Here is a tiny trained network, its code and every weight. The questions are about switching its units off for an input and a class, where a switched-off unit gives its printed mean instead of its output.

import numpy as np


def w(rows, s, z=0):
    codes = np.array(rows[::2]) - 128.0
    scale = np.full(codes.shape[1], s)
    scale[-1] = z or s
    return codes * scale


def f(y):
    return np.maximum(y, 0)


def log_softmax(a):
    a = a - a.max(-1, keepdims=True)
    return a - np.log(np.exp(a).sum(-1, keepdims=True))


def net(x, mask):
    res = np.array(x, float).reshape(1, 5) / 4 @ E
    y = f(res @ A[0][:, :-1].T + A[0][:, -1])
    res = res + np.where(mask, y, B[0][:, -1]) @ B[0][:, :-1]
    return log_softmax(res[-1] @ U[:, :-1].T + U[:, -1])


A, B = {}, {}
E = w([
[205,228,109,23,70,183,157],'x0',
[207,16,224,80,24,138,168],'x1',
[93,145,153,98,126,115,103],'x2',
[142,122,160,136,200,192,164],'x3',
[196,142,138,235,84,254,17],'x4',
],0.0077)
A[0] = w([
[121,142,107,111,130,70,192,251],'N1',
[173,67,176,88,108,97,122,9],'N2',
[102,185,167,89,155,112,181,239],'N3',
[142,119,112,100,42,96,102,128],'N4',
[157,92,93,101,177,87,175,119],'N5',
[155,184,55,51,57,170,158,60],'N6',
[98,89,247,128,61,147,148,86],'N7',
[192,160,98,105,124,141,164,246],'N8',
[163,76,177,100,99,149,127,37],'N9',
[122,126,157,143,155,177,159,103],'N10',
[101,107,145,156,106,143,61,155],'N11',
[164,58,133,104,122,135,167,91],'N12',
[65,75,159,124,153,100,192,174],'N13',
[136,125,100,120,84,208,97,100],'N14',
[124,125,127,192,120,137,82,115],'N15',
[172,116,146,106,85,140,181,46],'N16',
[124,172,60,154,154,176,165,87],'N17',
[88,32,126,214,148,88,115,106],'N18',
[106,201,12,125,155,128,126,67],'N19',
[49,170,134,94,101,142,169,33],'N20',
[106,97,136,130,150,198,120,198],'N21',
],0.011,0.0029)
B[0] = w([
[156,103,128,160,36,162,84,242],'N1',
[87,125,104,251,157,171,123,210],'N2',
[158,126,95,170,69,151,57,223],'N3',
[131,80,63,113,152,167,111,198],'N4',
[141,177,112,132,79,148,180,207],'N5',
[169,114,171,73,165,210,3,229],'N6',
[96,103,73,124,182,113,114,231],'N7',
[177,79,153,77,124,142,66,207],'N8',
[46,70,104,204,163,71,134,206],'N9',
[103,151,64,83,103,180,194,158],'N10',
[127,150,110,91,5,147,127,196],'N11',
[129,68,138,202,154,141,114,204],'N12',
[146,141,124,128,36,219,139,240],'N13',
[121,156,114,162,52,119,140,199],'N14',
[121,164,101,142,76,194,120,201],'N15',
[73,64,165,165,129,88,102,200],'N16',
[123,154,136,185,155,99,46,189],'N17',
[177,46,228,8,164,167,43,255],'N18',
[71,58,109,187,171,144,85,226],'N19',
[109,123,171,192,105,169,124,170],'N20',
[151,173,96,115,48,153,95,184],'N21',
],0.0073,0.0091)
U = w([
[153,102,217,81,141,131,81,100],'0',
[46,99,70,176,155,117,117,56],'1',
[137,124,133,141,79,112,117,253],'2',
[125,146,112,138,12,138,151,28],'3',
[111,112,75,95,109,144,134,234],'4',
[151,146,208,114,159,83,124,129],'5',
[136,163,112,84,158,26,198,86],'6',
[133,151,120,100,160,97,219,81],'7',
],0.011,0.0068)

Each question gives the input, the list of numbers given to net, and the class t.
The units are the neurons (one row each of A and B). Each row of codes is followed by its name. A weight is (code - 128) times the scale printed after its matrix; where a second scale follows, it is the last column's (A, B and U).
mask holds one flag per neuron, in row order. A switched-off neuron (its flag False) gives its mean, the last column of its row in B, instead of its output. The means were averaged over made-up inputs and are rounded, as every weight is.
A unit's drop is (log p(t) with every unit on - log p(t) with that unit switched off) / (log p(t) with every unit on - log p(t) with every unit switched off).
The circuit of an input: a set's keep is (log p(t) with only the set's units on - log p(t) with every unit switched off) / (log p(t) with every unit on - log p(t) with every unit switched off). Starting from the 12 units with the biggest drops (on a tie, the unit counted first), units are removed one at a time, each time the one whose removal leaves the highest keep (on an exact tie, the one counted first), for as long as the keep stays at least 0.8.
circuit, biggest first: the units of the circuit, biggest drop first
k most important neurons: the k neurons with the biggest drops, biggest first
drop when u is switched off: that unit's drop, to one decimal
input [-7,-5,4,1,-1], class 0: circuit, biggest first -> (N18)
input [3,-7,-1,8,8], class 3: circuit, biggest first -> (N21; N14)
input [-4,-6,-2,5,8], class 3: circuit, biggest first -> (N11; N15)
input [2,2,-4,2,7], class 3: 2 most important neurons -> (N14; N18)
input [5,-8,-1,-7,6], class 1: 2 most important neurons -> (N19; N18)
input [6,-8,3,6,1], class 1: 2 most important neurons -> (N19; N18)
input [5,-3,-1,3,-2], class 0: circuit, biggest first -> (N6; N8)
input [-4,2,2,2,-7], class 3: circuit, biggest first -> (N13; N5)
input [6,-8,-2,8,-2], class 1: 2 most important neurons -> (N19; N18)
input [-7,8,1,3,3], class 1: 2 most important neurons -> (N9; N7)
input [-7,8,1,-7,2], class 1: circuit, biggest first -> (N2; N7)
input [-6,8,-7,8,-8], class 1: 2 most important neurons -> (N2; N7)
input [2,-3,1,0,-4], class 3: circuit, biggest first -> (N18; N7)
input [6,-1,2,-1,-4], class 0: circuit, biggest first -> (N6)
input [5,-5,2,3,-7], class 3: 2 most important neurons -> (N18; N1)
input [3,-5,-2,4,1], class 1: 2 most important neurons -> (N18; N19)
input [3,8,-8,-7,-7], class 1: 2 most important neurons -> (N2; N9)
input [-7,-6,-4,-2,-3], class 0: drop when N18 is switched off -> 0.9
input [-6,0,0,5,0], class 0: drop when N18 is switched off -> 1.2
input [-7,2,6,2,-7], class 0: drop when N18 is switched off -> 4.0
input [6,3,4,-1,-5], class 0: circuit, biggest first -> (N6)
